Here is a tiny trained network, its code and every weight. The questions are about switching its units off for an input and a class, where a switched-off unit gives its printed mean instead of its output.

import numpy as np


def w(rows, s, z=0):
    codes = np.array(rows[::2]) - 128.0
    scale = np.full(codes.shape[1], s)
    scale[-1] = z or s
    return codes * scale


def norm(h):
    return h / np.sqrt((h * h).mean(-1, keepdims=True) + 1e-5)


def f(y):
    return np.maximum(y, 0)


def log_softmax(a):
    a = a - a.max(-1, keepdims=True)
    return a - np.log(np.exp(a).sum(-1, keepdims=True))


def net(x, mask):
    res = np.array(x, float).reshape(1, 3) / 4 @ E
    u = 0
    for l in range(3):
        y = f(norm(res) @ A[l][:, :-1].T + A[l][:, -1])
        res = res + np.where(mask[u : u + 7], y, B[l][:, -1]) @ B[l][:, :-1]
        u += 7
    return log_softmax(norm(res)[-1] @ U[:, :-1].T + U[:, -1])


A, B = {}, {}
E = w([
[54,151,101,184,96,67],'x0',
[110,254,136,179,251,106],'x1',
[68,136,254,165,74,153],'x2',
],0.0073)
A[0] = w([
[196,149,142,99,153,174,10],'L0N1',
[137,123,121,48,179,165,88],'L0N2',
[190,130,130,110,119,122,127],'L0N3',
[125,129,140,140,40,121,191],'L0N4',
[100,60,57,126,168,147,32],'L0N5',
[127,115,8,147,155,52,30],'L0N6',
[103,123,65,163,116,59,109],'L0N7',
],0.013,0.0012)
B[0] = w([
[108,32,113,175,83,98,183],'L0N1',
[79,46,131,186,31,79,189],'L0N2',
[49,147,121,67,125,69,169],'L0N3',
[211,189,173,105,140,174,218],'L0N4',
[114,197,130,123,56,57,192],'L0N5',
[16,255,125,125,75,62,254],'L0N6',
[127,142,62,171,38,194,207],'L0N7',
],0.0085,0.0083)
A[1] = w([
[96,166,180,138,45,28,201],'L1N1',
[104,84,139,193,152,202,156],'L1N2',
[142,121,154,190,197,86,168],'L1N3',
[140,78,254,120,123,204,254],'L1N4',
[143,79,133,247,82,140,241],'L1N5',
[149,205,123,154,117,141,154],'L1N6',
[73,119,78,129,113,52,193],'L1N7',
],0.0091,0.0024)
B[1] = w([
[206,91,137,97,146,182,246],'L1N1',
[185,116,71,134,163,66,144],'L1N2',
[113,238,57,214,246,114,141],'L1N3',
[180,158,145,119,84,62,201],'L1N4',
[120,73,2,67,156,173,176],'L1N5',
[87,24,74,129,175,180,176],'L1N6',
[112,124,163,146,179,149,195],'L1N7',
],0.0094,0.013)
A[2] = w([
[126,134,127,193,254,158,253],'L2N1',
[137,108,69,132,97,122,139],'L2N2',
[77,148,117,133,119,137,155],'L2N3',
[74,103,141,121,111,150,227],'L2N4',
[138,85,115,41,102,78,165],'L2N5',
[177,81,110,156,152,107,88],'L2N6',
[101,117,45,168,143,90,212],'L2N7',
],0.014,0.0023)
B[2] = w([
[83,94,235,245,224,206,218],'L2N1',
[78,178,127,86,163,175,217],'L2N2',
[150,133,205,208,141,119,184],'L2N3',
[170,104,142,122,179,143,168],'L2N4',
[98,145,139,156,191,84,255],'L2N5',
[104,85,118,176,105,133,172],'L2N6',
[169,149,163,136,68,151,244],'L2N7',
],0.011,0.0088)
U = w([
[63,170,132,80,166,28,101],'0',
[128,155,114,110,155,119,2],'1',
[113,127,183,204,202,180,180],'2',
[109,25,118,89,153,76,167],'3',
[161,134,86,59,104,222,136],'4',
[227,145,184,84,97,77,185],'5',
[71,250,132,165,52,105,127],'6',
[180,136,92,179,158,87,38],'7',
],0.018,0.0077)

Each question gives the input, the list of numbers given to net, and the class t.
The units are the neurons (one row each of A and B). Each row of codes is followed by its name. A weight is (code - 128) times the scale printed after its matrix; where a second scale follows, it is the last column's (A, B and U).
mask holds one flag per neuron, layer by layer. A switched-off neuron (its flag False) gives its mean, the last column of its row in B, instead of its output. The means were averaged over made-up inputs and are rounded, as every weight is.
A unit's drop is (log p(t) with every unit on - log p(t) with that unit switched off) / (log p(t) with every unit on - log p(t) with every unit switched off).
The circuit of an input: a set's keep is (log p(t) with only the set's units on - log p(t) with every unit switched off) / (log p(t) with every unit on - log p(t) with every unit switched off). Starting from the 12 units with the biggest drops (on a tie, the unit counted first), units are removed one at a time, each time the one whose removal leaves the highest keep (on an exact tie, the one counted first), for as long as the keep stays at least 0.8.
circuit, biggest first: the units of the circuit, biggest drop first
most important unit: the unit with the biggest drop
k most important neurons: the k neurons with the biggest drops, biggest first
k most important neurons of layer l: the k neurons of layer l with the biggest drops, biggest first
drop when u is switched off: that unit's drop, to one decimal
input [2,2,-3], class 6: circuit, biggest first : (L0N6)
input [6,1,4], class 4: 3 most important neurons of layer 1 : (L1N7; L1N5; L1N3)
input [-6,-6,2], class 3: 3 most important neurons of layer 2 : (L2N7; L2N5; L2N3)
input [-3,5,-8], class 6: 2 most important neurons : (L0N6; L0N2)
input [1,-6,-4], class 0: circuit, biggest first : (L2N5; L2N1; L0N3)
input [-5,-8,-2], class 3: 2 most important neurons of layer 2 : (L2N5; L2N7)
input [0,-8,-2], class 5: 2 most important neurons : (L0N4; L0N7)
input [-5,-4,-5], class 3: 2 most important neurons of layer 0 : (L0N2; L0N1)
input [-7,-1,-6], class 3: 2 most important neurons : (L0N2; L0N1)
input [-4,2,8], class 5: 2 most important neurons : (L1N4; L2N1)
input [-7,1,-8], class 0: 4 most important neurons of layer 0 : (L0N6; L0N3; L0N5; L0N7)
input [8,0,1], class 4: 2 most important neurons of layer 2 : (L2N1; L2N5)
input [7,-8,-4], class 4: 2 most important neurons of layer 0 : (L0N7; L0N4)
input [-5,2,-4], class 3: most important unit : L0N2
input [-2,1,6], class 5: 2 most important neurons : (L1N4; L2N1)
input [4,-8,-3], class 4: 2 most important neurons of layer 1 : (L1N4; L1N1)
input [1,-1,7], class 5: drop when L2N1 is switched off : 0.1
input [1,-4,2], class 5: drop when L0N7 is switched off : 0.1
input [8,4,-7], class 6: drop when L0N6 is switched off : 0.5
input [-3,-7,-8], class 0: most important unit : L2N5
